Below are the code and all the weights of a small trained network. Each question names an input and a target symbol and asks about switching units off, where a switched-off unit gives its printed mean instead of its output.

import numpy as np


def w(rows, s, z=0):
    codes = np.array(rows[::2]) - 128.0
    scale = np.full(codes.shape[1], s)
    scale[-1] = z or s
    return codes * scale


def f(y):
    return np.maximum(y, 0)


def softmax(a):
    e = np.exp(a - a.max(-1, keepdims=True))
    return e / e.sum(-1, keepdims=True)


def log_softmax(a):
    a = a - a.max(-1, keepdims=True)
    return a - np.log(np.exp(a).sum(-1, keepdims=True))


def net(x, mask):
    ids = ['αβγδζμξπστψ'.index(c) for c in x.split()]
    T = len(ids)
    res = E[ids] + P[:T]
    r = res
    for j in range(3):
        rows = slice(2 * j, 2 * j + 2)
        q, k, v = (r @ M[0][rows].T for M in (Q, K, V))
        z = softmax(np.where(np.tri(T) > 0, q @ k.T / 2**0.5, -1e9)) @ v
        o = O[0][rows]
        res = res + np.where(mask[j], z, o[:, -1]) @ o[:, :-1]
    y = f(res @ A[0][:, :-1].T + A[0][:, -1])
    res = res + np.where(mask[3:11], y, B[0][:, -1]) @ B[0][:, :-1]
    return log_softmax(res[-1] @ U[:, :-1].T + U[:, -1])


Q, K, V, O, A, B = {}, {}, {}, {}, {}, {}
E = w([
[151,47,91,162,187],'α',
[134,100,141,130,122],'β',
[145,175,75,66,174],'γ',
[146,118,157,122,79],'δ',
[143,131,148,122,96],'ζ',
[231,170,79,100,88],'μ',
[144,179,200,54,180],'ξ',
[127,75,171,249,95],'π',
[162,165,195,167,43],'σ',
[37,122,10,188,61],'τ',
[152,166,129,139,148],'ψ',
],0.016)
P = w([
[126,113,148,123,135],'0',
[153,60,119,78,148],'1',
[156,111,110,158,168],'2',
[120,143,123,145,86],'3',
[138,54,147,71,108],'4',
[161,113,116,184,190],'5',
[138,164,114,178,126],'6',
[122,19,174,90,66],'7',
[123,53,130,139,138],'8',
[166,173,75,219,185],'9',
[135,129,128,142,110],'10',
[78,3,160,90,107],'11',
],0.016)
Q[0] = w([
[56,210,88,172,90],'H1',
[95,55,139,69,91],'H1',
[178,129,110,172,119],'H2',
[94,189,108,144,124],'H2',
[186,12,174,70,153],'H3',
[178,134,121,164,182],'H3',
],0.011)
K[0] = w([
[159,56,148,18,145],'H1',
[175,196,113,162,255],'H1',
[77,31,133,114,53],'H2',
[152,37,173,46,93],'H2',
[194,220,150,221,186],'H3',
[108,127,160,105,12],'H3',
],0.0078)
V[0] = w([
[167,125,145,136,135],'H1',
[167,150,102,65,84],'H1',
[143,149,162,130,143],'H2',
[83,134,117,174,143],'H2',
[137,174,116,141,110],'H3',
[150,137,174,160,6],'H3',
],0.019)
O[0] = w([
[214,111,143,175,126,187],'H1',
[135,12,43,109,176,84],'H1',
[217,131,139,81,195,121],'H2',
[151,207,84,112,92,116],'H2',
[214,113,28,41,154,108],'H3',
[156,134,166,43,38,254],'H3',
],0.011,0.0071)
A[0] = w([
[177,64,198,123,84,101],'N1',
[50,119,20,30,160,123],'N2',
[143,124,115,179,71,6],'N3',
[67,153,208,24,255,98],'N4',
[54,84,83,155,177,30],'N5',
[148,101,168,187,62,217],'N6',
[204,134,192,131,144,160],'N7',
[173,208,59,154,111,239],'N8',
],0.0085,0.0024)
B[0] = w([
[69,117,150,49,189,253],'N1',
[103,190,183,138,152,146],'N2',
[253,97,84,64,156,170],'N3',
[141,43,103,193,6,149],'N4',
[119,245,122,84,34,155],'N5',
[81,171,82,48,217,247],'N6',
[242,123,75,208,109,218],'N7',
[77,63,88,193,149,156],'N8',
],0.006,0.013)
U = w([
[99,160,197,159,190,139],'α',
[82,107,199,126,152,131],'β',
[128,149,72,130,200,119],'γ',
[65,104,185,78,182,140],'δ',
[99,109,163,102,161,120],'ζ',
[154,98,39,96,171,66],'μ',
[163,64,158,197,112,177],'ξ',
[193,203,140,141,107,115],'π',
[175,114,102,80,100,2],'σ',
[75,105,88,151,1,169],'τ',
[186,117,74,172,108,205],'ψ',
],0.0073,0.005)

Each question gives the input, a string of symbols that net reads in full, and the target symbol t.
The units are the heads (2 rows each of Q, K, V and O) and the neurons (one row each of A and B). Each row of codes is followed by its name. A weight is (code - 128) times the scale printed after its matrix; where a second scale follows, it is the last column's (O, A, B and U).
mask holds one flag per unit, heads first, then neurons. A switched-off unit (its flag False) gives its mean, the last column of its rows in O or B, instead of its output. The means were averaged over made-up inputs and are rounded, as every weight is.
A unit's drop is (log p(t) with every unit on - log p(t) with that unit switched off) / (log p(t) with every unit on - log p(t) with every unit switched off).
The circuit of an input: a set's keep is (log p(t) with only the set's units on - log p(t) with every unit switched off) / (log p(t) with every unit on - log p(t) with every unit switched off). Starting from all 11 units, units are removed one at a time, each time the one whose removal leaves the highest keep (on an exact tie, the one counted first), for as long as the keep stays at least 0.8.
circuit, biggest first: the units of the circuit, biggest drop first
most important unit: the unit with the biggest drop
k most important neurons: the k neurons with the biggest drops, biggest first
heads that matter: for each layer, one digit per head in row order, 1 if its drop is at least 0.15 and else 0, layers parted by /
input μ ζ ζ ζ α ζ σ σ ξ π, target σ: circuit, biggest first -> [H3; N3]
input π ξ π, target π: most important unit -> H1
input μ δ π δ δ δ σ, target δ: 2 most important neurons -> [N1; N6]
input γ β α δ π γ μ β π ψ τ μ, target ψ: heads that matter -> 101
input ζ α ζ δ α α μ σ ζ α, target σ: heads that matter -> 001
input π α ζ γ ζ σ π δ ψ, target π: circuit, biggest first -> [H1; H3]
input γ ζ ψ α δ ξ τ ξ δ τ τ γ, target τ: 4 most important neurons -> [N4; N6; N1; N5]
input ζ δ ξ ζ σ μ σ α ξ, target σ: heads that matter -> 001
input ξ β σ π β ψ α δ π ζ, target δ: circuit, biggest first -> [H3; H2; N1; N6]
input α π π μ μ, target π: heads that matter -> 100
input ζ α β μ ζ π δ δ α δ, target δ: circuit, biggest first -> [H3; H2; N1; N6]
input α ζ τ τ α δ α σ γ σ α σ, target σ: heads that matter -> 001
input β σ ξ π ζ ξ, target π: circuit, biggest first -> [H1; N7]
input β π δ α β τ β β, target τ: heads that matter -> 110
input γ γ ψ ξ τ α π, target τ: circuit, biggest first -> [H2]
input δ ζ γ α α π ψ, target α: 2 most important neurons -> [N7; N4]
input π γ ξ, target π: heads that matter -> 100
input π α δ π γ γ σ τ σ π σ π, target π: heads that matter -> 110
input π μ δ ψ β σ δ σ α π σ β, target π: circuit, biggest first -> [H1; H2]
input δ μ δ ψ ψ σ ξ ξ, target σ: circuit, biggest first -> [H3; N4]
input γ π σ ξ γ π π γ, target π: heads that matter -> 100
input π β ζ π τ π π τ α ζ, target τ: circuit, biggest first -> [H2; H3]
